Below is a small trained network, with its code and all its weights. Each question gives an input and a class and asks what happens when units are switched off, that is, made to give their printed mean instead of their output.

import numpy as np


def w(rows, s, z=0):
    codes = np.array(rows[::2]) - 128.0
    scale = np.full(codes.shape[1], s)
    scale[-1] = z or s
    return codes * scale


def norm(h):
    return h / np.sqrt((h * h).mean(-1, keepdims=True) + 1e-5)


def f(y):
    return np.maximum(y, 0)


def log_softmax(a):
    a = a - a.max(-1, keepdims=True)
    return a - np.log(np.exp(a).sum(-1, keepdims=True))


def net(x, mask):
    res = np.array(x, float).reshape(1, 8) / 4 @ E
    u = 0
    for l in range(2):
        y = f(norm(res) @ A[l][:, :-1].T + A[l][:, -1])
        res = res + np.where(mask[u : u + 16], y, B[l][:, -1]) @ B[l][:, :-1]
        u += 16
    return log_softmax(norm(res)[-1] @ U[:, :-1].T + U[:, -1])


A, B = {}, {}
E = w([
[212,100,139,191,149,171,179],'x0',
[164,148,172,125,83,175,33],'x1',
[77,32,109,127,100,118,162],'x2',
[195,124,220,124,74,13,204],'x3',
[146,98,59,127,146,3,80],'x4',
[115,189,50,64,114,101,196],'x5',
[89,64,176,31,121,123,123],'x6',
[150,222,97,54,87,199,44],'x7',
],0.0051)
A[0] = w([
[192,116,150,140,142,209,76,1],'0.n1',
[114,174,86,180,169,78,140,70],'0.n2',
[211,203,171,178,84,25,77,165],'0.n3',
[142,112,96,231,138,69,92,17],'0.n4',
[61,64,93,108,228,121,94,144],'0.n5',
[180,150,168,137,181,166,210,40],'0.n6',
[95,24,135,194,170,122,164,50],'0.n7',
[133,163,30,191,180,77,149,3],'0.n8',
[191,113,125,127,173,213,52,65],'0.n9',
[59,135,81,63,128,220,190,90],'0.n10',
[114,185,106,76,136,143,40,112],'0.n11',
[175,63,188,201,87,80,187,122],'0.n12',
[106,114,151,180,120,185,122,70],'0.n13',
[114,117,118,253,139,83,75,33],'0.n14',
[98,156,135,80,147,33,218,162],'0.n15',
[91,44,125,17,189,102,113,72],'0.n16',
],0.0066,0.004)
B[0] = w([
[222,56,78,209,69,199,44,156],'0.n1',
[133,123,41,114,105,148,131,166],'0.n2',
[139,97,121,85,104,179,210,254],'0.n3',
[28,22,61,133,185,172,97,167],'0.n4',
[136,121,185,88,64,94,203,212],'0.n5',
[117,160,255,234,127,44,161,166],'0.n6',
[94,165,131,102,133,132,84,198],'0.n7',
[164,139,48,180,204,51,220,173],'0.n8',
[193,172,127,208,49,151,88,176],'0.n9',
[40,90,137,140,120,174,149,194],'0.n10',
[76,185,142,165,130,102,109,191],'0.n11',
[107,171,110,80,127,127,109,248],'0.n12',
[126,63,100,133,98,102,119,154],'0.n13',
[77,22,106,150,179,127,91,167],'0.n14',
[170,87,160,180,87,133,85,248],'0.n15',
[86,120,185,106,140,15,146,194],'0.n16',
],0.0071,0.0052)
A[1] = w([
[80,233,137,113,155,145,54,58],'1.n1',
[178,97,135,57,111,99,153,101],'1.n2',
[115,34,113,181,157,50,122,63],'1.n3',
[163,145,216,219,157,132,115,104],'1.n4',
[177,153,166,172,130,178,83,81],'1.n5',
[112,202,155,100,122,134,102,102],'1.n6',
[161,124,117,158,148,136,221,106],'1.n7',
[199,134,150,170,110,194,57,46],'1.n8',
[84,217,98,99,118,133,72,7],'1.n9',
[174,91,155,122,46,150,90,42],'1.n10',
[73,111,108,181,50,120,132,156],'1.n11',
[179,120,132,160,110,192,106,49],'1.n12',
[54,156,139,183,145,162,123,61],'1.n13',
[186,129,2,165,185,97,167,33],'1.n14',
[152,124,52,155,140,96,175,2],'1.n15',
[46,162,112,123,108,157,124,71],'1.n16',
],0.009,0.0041)
B[1] = w([
[165,189,38,24,183,170,138,167],'1.n1',
[135,148,167,92,105,110,90,201],'1.n2',
[112,139,119,131,200,176,27,254],'1.n3',
[91,187,126,208,122,99,144,203],'1.n4',
[67,100,88,153,75,148,86,182],'1.n5',
[180,113,90,81,165,112,77,159],'1.n6',
[113,181,151,138,130,94,131,205],'1.n7',
[75,123,58,234,47,171,38,193],'1.n8',
[186,197,117,2,228,241,94,159],'1.n9',
[188,209,82,146,84,122,162,187],'1.n10',
[197,100,114,124,159,167,124,246],'1.n11',
[137,111,112,151,61,81,63,172],'1.n12',
[145,101,136,72,116,131,188,169],'1.n13',
[164,174,64,188,236,53,179,213],'1.n14',
[179,167,40,152,188,108,174,179],'1.n15',
[156,113,115,102,165,201,202,173],'1.n16',
],0.0078,0.0055)
U = w([
[44,55,202,69,96,16,106,184],'0',
[203,189,178,84,22,111,162,172],'1',
[110,181,201,229,103,69,217,151],'2',
[172,176,14,203,226,43,213,116],'3',
[70,29,90,172,215,151,49,18],'4',
[141,155,65,244,9,210,46,173],'5',
[157,225,45,23,156,241,105,5],'6',
[54,52,132,97,110,213,225,137],'7',
],0.011,0.0025)

Each question gives the input, the list of numbers given to net, and the class t.
The units are the neurons (one row each of A and B). Each row of codes is followed by its name. A weight is (code - 128) times the scale printed after its matrix; where a second scale follows, it is the last column's (A, B and U).
mask holds one flag per neuron, layer by layer. A switched-off neuron (its flag False) gives its mean, the last column of its row in B, instead of its output. The means were averaged over made-up inputs and are rounded, as every weight is.
A unit's drop is (log p(t) with every unit on - log p(t) with that unit switched off) / (log p(t) with every unit on - log p(t) with every unit switched off).
The circuit of an input: a set's keep is (log p(t) with only the set's units on - log p(t) with every unit switched off) / (log p(t) with every unit on - log p(t) with every unit switched off). Starting from the 12 units with the biggest drops (on a tie, the unit counted first), units are removed one at a time, each time the one whose removal leaves the highest keep (on an exact tie, the one counted first), for as long as the keep stays at least 0.8.
units of the circuit, in order: the units of the circuit, biggest drop first
unit that matters most: the unit with the biggest drop
top k neurons: the k neurons with the biggest drops, biggest first
k most important neurons of layer l: the k neurons of layer l with the biggest drops, biggest first
drop of u: that unit's drop, to one decimal
input [-3,-7,8,-5,-1,-7,2,-1], class 7: units of the circuit, in order => 0.n5
input [1,-2,-4,1,-8,-1,4,7], class 5: top 2 neurons => 0.n1, 1.n8
input [4,-3,-4,0,-6,-4,-3,-4], class 2: 2 most important neurons of layer 0 => 0.n6, 0.n15
input [-1,3,5,4,-4,-3,-3,-1], class 1: units of the circuit, in order => 1.n3, 0.n12, 1.n8
input [-4,-1,7,-7,-4,2,-7,3], class 7: units of the circuit, in order => 0.n10, 1.n16
input [-5,1,8,2,-5,-5,5,6], class 7: units of the circuit, in order => 1.n16, 1.n3
input [3,-2,3,8,1,-3,0,-8], class 4: units of the circuit, in order => 1.n3, 0.n5
input [6,2,0,4,-7,6,3,3], class 2: units of the circuit, in order => 0.n6, 1.n4
input [-8,-8,6,8,-7,-4,-1,-8], class 0: top 2 neurons => 0.n12, 1.n14
input [-3,4,4,8,1,-1,2,0], class 1: units of the circuit, in order => 1.n10, 0.n3
input [-6,-1,1,-8,-6,-2,-1,0], class 7: units of the circuit, in order => 0.n10, 1.n13
input [2,7,7,6,3,3,-5,-2], class 1: 2 most important neurons of layer 0 => 0.n3, 0.n8
input [-8,3,3,1,-5,-4,-6,-6], class 4: 2 most important neurons of layer 0 => 0.n14, 0.n13
input [0,-2,2,7,7,4,1,4], class 1: unit that matters most => 0.n15
input [1,0,0,5,-2,-5,-7,-4], class 4: top 2 neurons => 0.n14, 0.n4
input [3,-8,7,8,4,-4,-4,-4], class 4: units of the circuit, in order => 1.n3, 0.n4
input [3,-3,-3,-8,-8,8,3,1], class 7: 2 most important neurons of layer 0 => 0.n10, 0.n12
input [6,5,-4,8,7,3,-4,6], class 1: top 2 neurons => 0.n3, 0.n8
input [-6,1,1,4,0,4,-3,-4], class 1: top 2 neurons => 0.n15, 1.n14
input [6,1,0,3,8,-6,3,-2], class 4: units of the circuit, in order => 1.n3
input [-2,0,-7,4,6,-6,-3,-7], class 4: drop of 0.n4 => 0.3
